Here is a tiny trained network, its code and every weight. The questions are about switching its units off for an input and a target symbol, where a switched-off unit gives its printed mean instead of its output.

import numpy as np


def w(rows, s, z=0):
    codes = np.array(rows[::2]) - 128.0
    scale = np.full(codes.shape[1], s)
    scale[-1] = z or s
    return codes * scale


def norm(h):
    return h / np.sqrt((h * h).mean(-1, keepdims=True) + 1e-5)


def f(y):
    return y / 2 * (1 + np.tanh(0.7978845608 * (y + 0.044715 * y**3)))


def softmax(a):
    e = np.exp(a - a.max(-1, keepdims=True))
    return e / e.sum(-1, keepdims=True)


def log_softmax(a):
    a = a - a.max(-1, keepdims=True)
    return a - np.log(np.exp(a).sum(-1, keepdims=True))


def net(x, mask):
    ids = ['ΓΨβεζμτφ'.index(c) for c in x.split()]
    T = len(ids)
    res = E[ids] + P[:T]
    r = norm(res)
    for j in range(3):
        rows = slice(3 * j, 3 * j + 3)
        q, k, v = (r @ M[0][rows].T for M in (Q, K, V))
        z = softmax(np.where(np.tri(T) > 0, q @ k.T / 3**0.5, -1e9)) @ v
        o = O[0][rows]
        res = res + np.where(mask[j], z, o[:, -1]) @ o[:, :-1]
    y = f(norm(res) @ A[0][:, :-1].T + A[0][:, -1])
    res = res + np.where(mask[3:11], y, B[0][:, -1]) @ B[0][:, :-1]
    return log_softmax(norm(res)[-1] @ U[:, :-1].T + U[:, -1])


Q, K, V, O, A, B = {}, {}, {}, {}, {}, {}
E = w([
[137,84,37,56,118],'Γ',
[81,164,200,164,128],'Ψ',
[68,128,192,174,118],'β',
[87,161,123,107,58],'ε',
[89,63,134,136,76],'ζ',
[123,165,212,158,235],'μ',
[128,3,175,120,202],'τ',
[95,111,75,216,191],'φ',
],0.0068)
P = w([
[214,143,137,161,94],'0',
[146,150,175,166,100],'1',
[139,150,145,154,106],'2',
[114,149,163,148,107],'3',
[104,144,147,137,113],'4',
[95,149,140,129,115],'5',
[81,147,135,120,120],'6',
[72,148,131,111,123],'7',
[58,149,126,102,129],'8',
[41,145,128,97,133],'9',
[12,147,127,85,146],'10',
[19,149,130,70,143],'11',
[1,154,112,60,168],'12',
],0.0067)
Q[0] = w([
[134,112,121,95,148],'h0',
[2,121,159,106,159],'h0',
[105,132,87,144,125],'h0',
[224,140,101,159,101],'h1',
[83,158,114,117,159],'h1',
[169,148,110,184,95],'h1',
[74,101,124,168,140],'h2',
[174,130,146,161,81],'h2',
[80,135,155,98,129],'h2',
],0.022)
K[0] = w([
[80,119,143,144,109],'h0',
[3,132,110,76,236],'h0',
[118,108,196,99,137],'h0',
[229,175,122,128,87],'h1',
[77,98,122,61,131],'h1',
[230,96,153,142,76],'h1',
[56,182,78,137,60],'h2',
[217,101,129,200,64],'h2',
[33,92,149,126,112],'h2',
],0.013)
V[0] = w([
[81,108,72,195,99],'h0',
[151,167,82,154,168],'h0',
[89,162,115,73,51],'h0',
[143,151,175,16,159],'h1',
[139,144,66,154,228],'h1',
[83,239,80,144,104],'h1',
[91,50,66,162,140],'h2',
[134,82,195,155,249],'h2',
[137,78,203,19,86],'h2',
],0.015)
O[0] = w([
[69,92,183,106,165,166],'h0',
[108,195,168,147,112,73],'h0',
[149,129,120,67,178,86],'h0',
[227,75,115,164,93,57],'h1',
[79,121,194,124,60,3],'h1',
[166,204,152,85,92,143],'h1',
[46,176,134,215,153,98],'h2',
[89,93,14,146,76,64],'h2',
[246,72,82,173,178,159],'h2',
],0.012,0.0066)
A[0] = w([
[146,153,93,93,137,59],'n0',
[212,205,144,240,69,103],'n1',
[186,76,159,84,70,4],'n2',
[27,140,230,172,85,161],'n3',
[140,49,158,218,115,130],'n4',
[114,100,122,125,6,167],'n5',
[150,129,157,40,121,112],'n6',
[63,126,85,185,124,158],'n7',
],0.013,0.0024)
B[0] = w([
[67,115,114,126,129,170],'n0',
[166,222,26,86,105,184],'n1',
[160,135,171,100,81,152],'n2',
[19,164,251,153,115,253],'n3',
[128,27,126,154,85,195],'n4',
[170,224,89,162,169,167],'n5',
[104,84,135,127,90,213],'n6',
[142,117,179,161,83,192],'n7',
],0.017,0.0055)
U = w([
[177,147,136,141,120,1],'Γ',
[160,110,124,57,53,180],'Ψ',
[43,99,36,59,125,89],'β',
[239,139,200,91,122,66],'ε',
[130,145,82,184,255,102],'ζ',
[172,226,42,172,61,194],'μ',
[160,54,94,235,74,148],'τ',
[50,188,179,193,92,150],'φ',
],0.0068,0.0026)

Each question gives the input, a string of symbols that net reads in full, and the target symbol t.
The units are the heads (3 rows each of Q, K, V and O) and the neurons (one row each of A and B). Each row of codes is followed by its name. A weight is (code - 128) times the scale printed after its matrix; where a second scale follows, it is the last column's (O, A, B and U).
mask holds one flag per unit, heads first, then neurons. A switched-off unit (its flag False) gives its mean, the last column of its rows in O or B, instead of its output. The means were averaged over made-up inputs and are rounded, as every weight is.
A unit's drop is (log p(t) with every unit on - log p(t) with that unit switched off) / (log p(t) with every unit on - log p(t) with every unit switched off).
The circuit of an input: a set's keep is (log p(t) with only the set's units on - log p(t) with every unit switched off) / (log p(t) with every unit on - log p(t) with every unit switched off). Starting from all 11 units, units are removed one at a time, each time the one whose removal leaves the highest keep (on an exact tie, the one counted first), for as long as the keep stays at least 0.8.
circuit, biggest first: the units of the circuit, biggest drop first
most important unit: the unit with the biggest drop
top k neurons: the k neurons with the biggest drops, biggest first
heads that matter: for each layer, one digit per head in row order, 1 if its drop is at least 0.15 and else 0, layers parted by /
input Ψ Ψ μ ε Ψ, target μ: circuit, biggest first => (h0, n1)
input ζ φ Ψ ζ β Ψ Γ φ μ τ β μ, target τ: heads that matter => 001
input ζ ζ Ψ μ Ψ ζ μ μ ε Γ, target μ: most important unit => h0
input Ψ φ μ μ ε Ψ φ β μ Ψ ζ, target μ: circuit, biggest first => (h0, h2, n1, h1)
input ε Ψ μ ζ ε Ψ ε Γ Γ β ε Ψ, target ε: heads that matter => 111
input Ψ ζ Γ φ Γ β ζ, target ζ: circuit, biggest first => (h2, n3)
input φ β μ τ ε ε ζ ζ φ μ τ ε Γ, target τ: circuit, biggest first => (h1, h2)
input β τ φ φ μ Ψ Ψ ζ β ε, target ζ: circuit, biggest first => (h2, n3)
input ζ τ φ φ ζ ε ε Γ Ψ β ζ Ψ, target ζ: heads that matter => 001
input Ψ Ψ β Ψ β β ε, target β: circuit, biggest first => (n0, n3)
input ε ε Ψ Ψ τ Ψ, target τ: heads that matter => 010
input φ Ψ μ β ε, target μ: heads that matter => 100
input β ε ε τ Ψ β ε Γ Γ, target ε: circuit, biggest first => (h1, h2)
input Ψ Ψ ε, target Ψ: circuit, biggest first => (h2)
input Γ ε Ψ ε Ψ β Ψ β β μ τ Ψ ζ, target τ: heads that matter => 001
input φ τ μ Ψ μ Ψ φ Γ Ψ ζ Ψ μ τ, target τ: heads that matter => 010
input μ Ψ β Ψ β, target β: heads that matter => 001
input φ β β β φ Ψ ε φ τ Ψ Ψ β, target Ψ: top 2 neurons => (n2, n3)
input μ Ψ ε φ ε ε Ψ Γ, target ε: heads that matter => 011
input ζ Ψ Γ, target ζ: circuit, biggest first => (h1)
input β β β ε ε β β, target ε: heads that matter => 001
input Ψ ζ Ψ β τ φ ζ β Ψ Ψ Γ, target Ψ: heads that matter => 010
input β Γ ε, target β: heads that matter => 010
input ε Ψ ε β φ ζ μ ε β, target μ: heads that matter => 100
input φ β Γ φ Ψ Ψ β ζ Ψ τ μ, target τ: heads that matter => 010
input β β β τ β ε φ ε ε β Ψ β β, target Ψ: top 2 neurons => (n6, n3)
input Ψ ε ζ β Ψ Ψ β Ψ Ψ, target β: most important unit => n0
